In the rows, zero is written as 128.
Facts:
beplo: Θ tazes; δ klifa, mipidur
bidrol: Θ getok; δ stinik, dresta
bofel: Θ tazes
boze: Θ fliski
briso: Θ gruva
bristozar: Θ druzeplo; δ gisi
brodemi: Θ peklim; β tritrekas
brozu: Θ tazes
buda: Θ brodras
budra: Θ grokes
bupodam: Θ grokes; δ rudren
burun: Θ grokes; β bofel
denul: Θ peklim; δ griplokek, grabur
draskem: Θ getok
dredrabro: Θ tagon; δ drusil; β peklim
drerak: Θ kemel; δ gradur; β brozu
dresta: Θ getok
dristar: Θ tolil; β skekeva
druflo: Θ kliflir; δ seta; β stanenek
drusil: Θ tagon; β tritrekas
druzeplo: Θ zakladas
fara: Θ druzeplo; δ plabam, rabro
fega: Θ starar; β fliski
fenim: Θ kliflir; δ druflo
fiski: Θ tolil; δ giflas, dristar
flaves: Θ tazes; δ mipidur
flidi: Θ boze
flodir: Θ grokes; δ rudren; β kemel
flutugem: Θ bofel
fozu: Θ kezo
futoskan: Θ tuma; δ klobugu
gadru: Θ druzeplo
gavas: Θ tuma
gazok: Θ tagon; δ drusil, dredrabro, plubras
gebon: Θ trirezik
gesin: Θ grotrem; δ zutra; β bofel
giflas: Θ tolil; β stogan
gipak: Θ zakladas; β buda
gisi: Θ druzeplo; β druzeplo
gofem: Θ druzeplo; δ gridru, losir; β gradur
goru: Θ tolil
grabur: Θ peklim; β buda
gradur: Θ kemel
gramumon: Θ brozu; δ tigun; β pustok
grari: Θ druzeplo; β tigun
grester: Θ fliski; δ lupur
gridru: Θ druzeplo; δ gofem
griflebrer: Θ getok
griplokek: Θ peklim; δ brodemi, grabur
griros: Θ kezo; δ movel
grokes: Θ stiplazul
grosti: Θ kezo; δ maflok, vifo; β starar
grotrem: Θ stiplazul
kadron: Θ brodras
kemel: Θ tazes
kezo: Θ getok
kigradu: Θ kliflir; δ mesol; β stadrobruk
klaskosko: Θ getok; δ bidrol, draskem, loplo
klefol: Θ trirezik; δ plegram; β grotrem
klifa: Θ tazes
klifastu: Θ grotrem; δ zutra
kliflir: Θ zakladas
klobugu: Θ tuma
kloklas: Θ kezo
klosun: Θ trirezik; β stadrobruk
letefon: Θ kemel; β getok
loplo: Θ getok; δ griflebrer
losir: Θ druzeplo
lupur: Θ fliski
maflok: Θ kezo; δ fozu
mefo: Θ gruva; δ trusum, stanenek
memom: Θ zakladas
mesol: Θ kliflir
mipidur: Θ tazes
movel: Θ kezo; δ maflok; β loplo
mugru: Θ trirezik; δ gebon
nava: Θ tolil; β fliski
pazil: Θ starar; δ vatam; β stiplazul
peklim: Θ stiplazul
pira: Θ zakladas; δ skofu, rograga
pizas: Θ tolil
plabam: Θ druzeplo; δ gisi, losir; β tolil
plegram: Θ trirezik; δ zibo
pleplal: Θ starar
pletuzar: Θ trirezik; β tradek
plilobro: Θ trirezik; δ mugru; β stadrobruk
plodragi: Θ pizas; β tritrekas
plome: Θ getok; δ bidrol
plubras: Θ tagon; β stogan
plufo: Θ buda; β gruva
pumesik: Θ grokes; δ burun
punon: Θ fliski; δ lupur; β boze
pustok: Θ stiplazul; β druzeplo
rabro: Θ druzeplo
rakeplen: Θ kezo; δ fozu
rala: Θ buda; δ rogribrar
rinedrun: Θ getok; δ griflebrer, stinik, dresta; β plufo
rograga: Θ zakladas; δ truplivum
rogribrar: Θ buda; δ plufo
rudren: Θ grokes; δ tenul
sanal: Θ pizas; β bofel
saza: Θ fliski
seta: Θ kliflir
sira: Θ trirezik; δ skibro; β kliflir
skarin: Θ tuma; δ gavas; β grotrem
skegron: Θ boze
skekeva: Θ druzeplo
skeplek: Θ starar; δ vatam
skibro: Θ trirezik; δ sira
skisa: Θ fliski
skofu: Θ zakladas; β tuma
skotes: Θ kezo; β boze
stadrobruk: Θ stiplazul
stanenek: Θ gruva; β peklim
starar: Θ stiplazul
statem: Θ pizas; β gradur
stigi: Θ stadrobruk; β zakladas
stinik: Θ getok
stistik: Θ starar
stogan: Θ stadrobruk; δ stigi
stonel: Θ grokes; δ pumesik, tenul
tagon: Θ tolil
tenul: Θ grokes; δ bupodam; β flidi
teskar: Θ tuma
tigun: Θ brozu; δ trugi; β bofel
timas: Θ kezo; β brodras
tradek: Θ pizas; δ sanal; β vatam
treke: Θ grotrem
trirezik: Θ tazes
tritrekas: Θ tolil
trodrel: Θ bofel; β treke
trugi: Θ brozu; β starar
truplivum: Θ zakladas; β druzeplo
trusum: Θ gruva; δ briso
trute: Θ kezo; β truplivum
tuma: Θ getok
vaplin: Θ bofel
vatam: Θ starar; δ pleplal, skeplek
veli: Θ gruva; δ stanenek, briso
veresul: Θ trirezik
vifo: Θ kezo; δ zisti, maflok
zemik: Θ druzeplo; δ skekeva, gadru
zibo: Θ trirezik
zisti: Θ kezo; δ fozu; β grotrem
zozu: Θ grokes
zutra: Θ grotrem; δ gesin, klifastu, treke
zuzun: Θ trirezik; δ plilobro; β truplivum

Known rows:
[163 122 127  29 129 126 118  89 140 118 109 139 125 129 104 136 134 122
 106 141 140 178 138 154 126 156 130 107 107 117 143 137  81 119]: vatam
[141 135 128 131 107 132 130 126 133 133 127 109 123 130 132 129 123 133
 130 123 132 117 116 123 130 127 129 135 137 132 122 129 136 125]: gebon
[137 135 129  61 141 132 124 103 134 117 125 101 124 130 114 133 132 123
 106 136 124 162 145 148 116 144 124 115 113 114 148 136  94 126]: pazil
[159 134 125 134 119 130 127 130 124 128 127 133 137 127 125 134 129 131
 123 134 136 120 130 128 136 130 133 125 124 128 132 127 125 127]: beplo
[185 143 125 123 112 136 128 112 124 118 123  86 128 132 126 138 127 133
 119 134 133 116 135 132 125 133 133 123 130 124 138 131 116 125]: sira
[ 76 140 114 145 134 139 122 138 118 119 131  96 127 143 124 125 139 132
 134 125 137 103 149 155 157 126 130 129 117 120 142 129 121 138]: gramumon
[123  78 124 144 121 113 133 123 136 158 132 204 120 127 114 122 130 118
 129 119 106 146 128 153 123 132 122 118 130 137 115 111 117 110]: grotrem
[149 152 135 111 111 139 141 130 128 103 152 109 115 135 124 131 120 134
 116 119 152 110 116 110 115 124 130 132 140 119 135 138 157 138]: klosun
[114 137 127 136 127 132 134 142 130 134 138 107 128 129 133 127 122 134
 127 120 117 132 125 119 126 128 126 133 126 122 126 134 132 125]: skotes
[126 122 130 126 115 124 125 130 133 135 126 154 128 125 128 127 128 126
 129 126 137 122 115 127 135 127 131 131 132 136 122 124 137 127]: getok
[ 80 128 133 117 148 131 131 130 134 130 138 115 119 126 129 120 126 121
 119 120 111 138 132 135 109 127 119 129 127 124 130 132 129 131]: fega
[127 132 129 126 124 124 130 137 132 140 125 121 125 128 127 125 127 132
 128 124 127 122 121 125 126 125 126 135 124 129 123 128 140 127]: gadru
[120 141 128 135 119 130 131 146 131 137 145 111 133 127 132 129 127 133
 122 124 125 122 123 119 134 123 127 137 128 126 132 128 139 129]: trugi
[116 128 127 133 122 130 131 139 131 135 132 131 129 127 131 126 125 131
 130 122 126 131 123 123 131 129 128 132 127 127 122 130 132 125]: kezo
[180 134 125 129 112 134 127 114 125 122 118 109 129 131 126 135 126 132
 124 133 137 115 129 131 129 133 134 123 131 129 130 129 121 125]: mugru
[113 128 129 128 124 127 129 135 132 133 133 133 126 127 130 125 127 128
 128 123 127 128 121 125 129 126 127 133 131 130 125 128 134 127]: pizas
[125 133 132 124 116 125 126 128 134 134 134 125 123 127 131 127 130 127
 125 126 134 114 116 127 131 121 128 136 138 136 129 122 142 131]: teskar
[120 117 129 128 120 124 126 132 133 135 125 157 127 125 128 125 127 127
 131 124 132 130 117 125 132 129 130 129 129 133 120 127 134 125]: brodras

Rows:
No name comes twice in this set of rows, the named rows included.
[ 92 142 114 143 126 145 123 120 120 114 120  68 116 148 126 125 135 133
 138 123 137  96 146 159 150 127 131 129 126 122 138 132 119 136] => zuzun
[  4 114 119 129 155 132 121 133 128 121 124 119 108 142 126 110 138 121
 145 111 123 124 141 160 142 125 123 129 121 124 130 131 125 137] => pustok
[197 122 120 158 100 129 139 114 126 148 143 105 125 136 120 137 126 133
 120 127 108 116 138 146 124 127 126 124 138 128 133 115 114 112] => klefol
[ 46 112 115 137 129 130 118 136 127 132 107 151 115 141 120 114 139 128
 151 116 146 106 130 160 163 127 132 130 119 133 117 127 133 133] => druzeplo
[ 74 156 133 142 146 103 139 114 101  95 152 168 143 127 140 124 131 151
 114 167 153 180 169 171  97 122 100 137 120 160 109 124  89 127] => gesin
[130 104 129 116 145 121 122 115 126 121 111 176 128 123 120 126 130 118
 128 132 130 141 131 137 120 136 131 112 121 131 125 127 115 125] => stogan
[ 43 139 117 135 138 135 126 141 127 129 126  77 112 145 126 115 137 133
 140 114 128 104 140 156 148 120 124 139 118 121 133 131 135 137] => gisi
[ 46 146 135 119 168 130 113 134 136 133 114  63 130 117 149 118 124 122
 128 124  97 142 120 121 117 126 123 135 123 127 130 141 123 132] => brodemi
[110 109 137  93 138 124 132 127 129 100 134 210 116 126 114 123 127 118
 121 121 156 139 118 120 113 134 131 115 126 126 125 133 145 136] => stadrobruk
[ 44 158 129 173 154  99 125 112 100  95 152 217 143 123 126 122 118 147
 101 151 148 172 129 182 105 129 117 104 119 163 115 128  97 115] => zutra
[180 161 130 154 185 144 135  98 122 149 106 145 149 129 106 136 111 131
 160 152 106 155 131 101 145 115 125 114 150 111 109 136 143 160] => maflok
[169 156 127 144 165 142 134 111 121 136 119 118 144 130 115 136 117 132
 142 144 110 145 138 112 135 122 127 117 137 112 124 136 130 146] => movel

Now the same objects, written a new way:
Known rows:
[133 113 137 128 105 128 114 122 132 152 119 109 106 144 110 116 125 141
 143 139 120 125 124 108 155 130 141 128 135 130 136 129]: stiplazul
[119 140 112 138 138 129 130 139 128 128 126 144 138 136 133 142 123 120
 128 141 125 127 125 142 120 126 110 125 134 129 123 140]: nava
[116 141 110 138 138 132 127 139 132 127 125 146 136 142 130 140 118 119
 131 140 124 126 128 146 123 126 106 128 138 130 124 149]: dredrabro
[125 127 122 126 136 118 110 124 136 144 115 117 122 137 132 122 112 135
 136 132 133 123 135 130 141 129 128 128 136 122 136 127]: skeplek
[114 132 126 122 137 147 125 147 146 125 133 142 135 133 134 131 117 109
 134 137 119 121 130 146 130 117  98 135 160 136 136 152]: dristar
[171  92 150 114 102  97 153 128 179 150 122  88 116 163  96 130 116 148
 177 148 130 127 111 162 154 150 142 135 114 145 123  87]: stadrobruk
[132 127 130 128 116 102  97 108 119 134 111 111 118 154 125 122 131 158
 135 122 142 137 133 125 139 150 155 121 117 120 118 117]: stogan
[ 80 154  96 173 123 164  75 126 123 100 125 155 118 133 152 146 144 100
 124 113 104 130 113 134 148 101  97 109 114 118 135 112]: plodragi
[117 128 137 109 133 153 114 136 166 119 138 119 127 133 132 109 106 112
 140 120 128 117 137 148 149 121 104 142 165 140 145 158]: stanenek
[130 135 111 143 130 109 122 117 115 129 114 137 130 142 127 135 131 144
 125 126 134 136 131 131 120 138 143 124 104 120 113 125]: grester
[143 194 191 106  84 135 178 196  91 141 110  88 163  46 147 219  83 133
 119 173 116 131 126 104  42 135 115 138 167  87 144 233]: zisti
[125 104 171  87  94  89 124 159  95 119 133 155  77 153 122  74 181 144
 146  97  79 141 141  78  95  94 180 168 127 120 152 113]: bofel
[131 138 111 134 131 118 123 116 113 125 119 128 130 134 124 135 125 152
 123 122 132 152 128 134 115 140 133 123  81 115 116 124]: futoskan
[112 112 153 123 137 155 137 132 156 111 128 121 132 134 131 115 120 120
 133 114 131 100 132 141 144 123 133 138 155 136 140 148]: gadru
[127 137 124 117 131 137 123 125 127 117 130 118 131 128 127 128 116 144
 127 119 129 151 127 139 123 133 117 129  98 120 129 132]: kloklas
[125 140 111 126 142 138 136 128 126 122 131 124 134 120 128 138 109 134
 125 127 128 147 125 141 119 126 105 127  95 116 130 136]: timas
[117 125 131 113 149 148 122 144 164 140 133 112 126 120 139 118  91 101
 141 138 126 108 134 140 152 110  94 139 172 130 156 148]: grabur
[150 159  89 142 150 103 155 123  85 149 132 154 141 103 123 117 110 120
  94 155 153 116 169  99  87 138 138 136 148 124 106 207]: klefol

Rows:
No name comes twice in this set of rows, the named rows included.
[132 114 124 137 122 127 127 127 131 165 114 115 108 133 114 124 116 132
 142 149 119 118 123 108 150 121 132 126 132 123 141 126] => grokes
[130 141  98 153 143 112 136 122 113 135 115 141 134 131 129 144 122 135
 122 136 133 131 130 137 115 131 130 122  99 116 115 129] => punon
[138 120 147 112 111 127 122 122  96 171 123 107 111 141  95  95 116 157
 121 159 139 114 154  75 137 150 156 132 180 129 126 207] => grotrem
[133 141  79 149 150  93 108 110 148 200  89 126 117 149 126 113  95 148
 126 105 140 147 141 143 131 131 133 134  98 120 144 154] => flodir
[124 123 120 158 137 115 142 110 114 123 104 137 134 146 124 133 135 152
 120 115 141 118 128 133 121 141 169 122  94 117 110 123] => zemik
[127 128 138 119 116 126 107 122 132 118 127 123 125 146 127 120 132 140
 134 120 132 132 133 132 135 141 137 130 134 132 123 132] => flidi
[118 127 122 145 146 136 148 130 135 122 123 131 137 128 132 134 118 120
 126 130 131 108 127 140 128 124 128 128 126 122 128 139] => gipak
[127 128 115 155 135 111 134 111 114 126 105 138 132 146 124 135 134 152
 120 120 138 126 131 132 119 141 162 122  91 117 110 126] => pira
[115 110 164 114 125 154 124 126 158 103 129 113 128 146 128 107 127 130
 136 106 133 104 133 140 151 132 144 138 159 139 137 146] => skekeva
[127 123 137 132  96 140 116 132 125 132 125 143 116 160 105 125 150 139
 138 136 111 135 122 122 135 135 136 129 136 143 120 144] => tolil
[ 91 118 153  89 155 106 139 195 104 126 127 169 109 144 150 112 146 118
 144 123  78 130 133 112  83  75 120 160 149 106 166 128] => sanal

Now the same objects, written a new way:
Known rows:
[126 124 120 127 128 118 115 125 143 127 116 133 129 108 135 125 144 141
 133 126 121 123 134 133 140 134 123 118 121 110 139 139 129 115 152 118
 115 110 139 137 141 126 105]: mesol
[124 121 127  98 154  90 133 122 152 104 103  90 142 132 125  92 140  98
 141 138 119 128  95 111 135 154  64 159 113 159 174  95 132 108 120 120
 160 101 108  98 146 174 157]: sanal
[147 113 112 132 117 133 107 131 148 134 132 147 128 136 145 130 122 129
 124 143 128 117 132 122 163 138 119 123 123 114 148 150 115 109 121 128
 121 128 132 129 160 120 115]: boze
[129 119 127 124 126 130 108 129 147 121 116 133 133 124 128 125 145 139
 133 130 111 126 141 140 145 137 132 122 130 122 131 128 129 119 137 126
 106 112 138 126 148 114 110]: gradur
[106 148 129 145 137 141 150 135 110 143 128 136 130 122 120 155 116 135
 132 134 130 134 137 132 112 127 136 125 128 115 118 125 116 141 110 140
 129 142 133 133 103 125 132]: stogan
[126 124 119 123 127 112 116 127 144 128 116 131 129 104 140 125 145 147
 130 120 126 123 128 133 138 130 124 113 122 110 143 144 130 112 161 112
 115 111 141 144 138 129 101]: rabro
[165 114 108 147 115 125 113 116 138 131 146 154 109 156 155 126 145 127
 150 146 129 110 145 131 163 139 126 124 115 117 141 140 134  91 121 111
 127 133 113 128 147 123 112]: getok
[127 124 123 129 129 126 113 124 141 123 117 138 129 115 131 122 142 134
 139 134 115 125 144 133 143 139 122 123 119 111 135 132 127 120 139 125
 115 109 136 127 147 119 110]: skisa
[103 134 139 141 134 153 141 139 126 142 136 113 139 131 116 163 133 152
 130 128 111 142 134 137 113 130 161 124 150 126 119 112 120 138 104 147
 128 151 151 132  92 125 139]: plegram
[105 161 135 143 141 144 150 130 104 145 123 137 128 121 116 161 114 136
 127 133 124 131 140 138 107 133 130 127 131 109 120 124 106 147  99 134
 131 146 129 133  98 129 128]: pumesik
[142 146 111 142 128 126 118 127 142 138 113 167 141 138 139 141 102 120
 136 148 128 109 133 125 154 136 104 111 127 114 146 149  90 130 114 119
 109 117 110 115 167 112  98]: grokes
[125 115 103 112 130 118 148 137 134  93 111 102  85 134  94  49 152 105
  82 133 147 117 104 154 152  95 142 164 124 127 144 128 122 155 139 135
 113 107 101 137 178 128 139]: plodragi
[117 133 110 148 136 124 125 128 149 127 119 142 140 116 132 122 129 131
 154 135 115 111 140 135 137 143 112 115 125 121 123 129 113 128 143 131
 106 106 117 129 154 114 100]: pleplal
[103 134 138 143 134 154 141 140 127 142 138 112 139 130 118 161 133 152
 130 127 110 140 134 138 113 130 161 124 151 127 117 111 120 136 104 148
 128 151 149 135  91 125 139]: mugru
[130 134 104 120 134 108 154 135 132  96 100 114  94 145  95  60 144 107
  91 130 151 110  99 165 148  88 142 149 135 135 141 131 111 158 141 120
  99 105  82 133 176 124 123]: brodemi
[126 120 148 152 129 139  79 118 113 103 117 173 140 125 173 136  81 119
 133 168 162 109 149 101 168 167  89  98 159 153 121 154  83  91 136 120
 106 122 125 131 137  94 115]: grotrem
[149 110 122 128 115 139  98 134 161 134 131 137 140 148 142 140 131 141
 125 139 114 120 128 127 166 137 138 118 144 124 151 141 114 109 115 127
 113 130 140 123 158 115 115]: brozu
[123 115 102 114 130 119 151 137 135  93 112 101  85 134  94  48 152 106
  83 132 147 116 104 156 149  97 142 165 125 128 141 129 121 153 139 136
 113 109 100 139 177 130 140]: drusil

Rows:
No name comes twice in this set of rows, the named rows included.
[146 108 130 123 115 144  91 138 171 132 127 128 149 153 136 145 137 149
 124 137 101 124 126 133 166 137 152 115 159 134 150 133 114 112 112 128
 105 129 147 117 157 110 115] => trirezik
[135 119 127  97 133  90 122 125 143 110 111 107 134 121 133  97 135 116
 116 109 142 123  91 125 125 120 100 130 127 158 146 130 142 114 162 105
 129 109 112 130 137 155 128] => grari
[145 181 178  56 132 154 118 110  70 126  92 127  89 135 102 149 107 111
  43  94 129 121 127 167  86 139  99 170 143 115 123 132 110 158  58  95
 134 172 112 145  75 156 146] => tenul
[185 138 147 122  91 115  87  68 144 124 160  87 147 101 144  64 128 118
 126  76 101 119  90  64  96  95 122 122 177 131 126 123 129 190 181  81
 181  97 105 118 154 134 105] => truplivum
[115 124 173 121 204 136 178 117 128 140 108 152 185 119 104 153 131  45
 136 231 164 223  94 103 112  50 120 138 129 142 178 106 142 139 130  78
 167 142 113  55  96 221 188] => gesin
[129 126 133 129 131 132 153 129 102 121 149 115 112 146 122 118 121 109
 122 114 148 129 116 133  98 116 135 143 131 160  98 113 149 134 122 133
 142 152 103 135  95 144 157] => rinedrun
[145 115 107 128 114 118 110 133 152 141 129 139 130 123 154 135 126 142
 119 131 137 115 116 119 156 128 121 112 126 110 159 162 118 103 143 113
 123 130 140 144 147 132 106] => kliflir
[112 112 170 139 134 141 118 118  75  90 144 125 116 129 150 117  99 109
 120 136 177 131 132 109 112 145 117 127 160 192  80 117 133 107 138 130
 139 148 117 142  72 122 168] => skarin
[ 94 130 130 155 137 159 149 145 133 144 147 107 142 129 119 160 130 153
 138 124 107 132 131 139 107 134 159 122 156 134 108 108 118 138 106 156
 128 155 143 143  88 128 140] => skibro
[144 138 110 138 125 128 115 130 143 137 115 164 138 139 139 138 102 120
 131 147 132 109 133 126 156 135 108 114 126 116 144 152  97 124 117 122
 109 121 112 120 168 113 102] => starar
[122 117 120 127 128 133 113 127 140 123 122 134 124 106 130 115 139 129
 135 139 114 128 148 126 145 146 115 134 110 103 136 132 127 124 135 136
 123 108 145 128 153 118 118] => goru
[153 145 132 131  95  68 123 118  92 117 114 131 107 157 127 131 144 161
 163 126 138 138 151 106 160 127 149 114  83 114 149 121 152 112 132 135
 143  87 153  91 146  77 120] => fozu

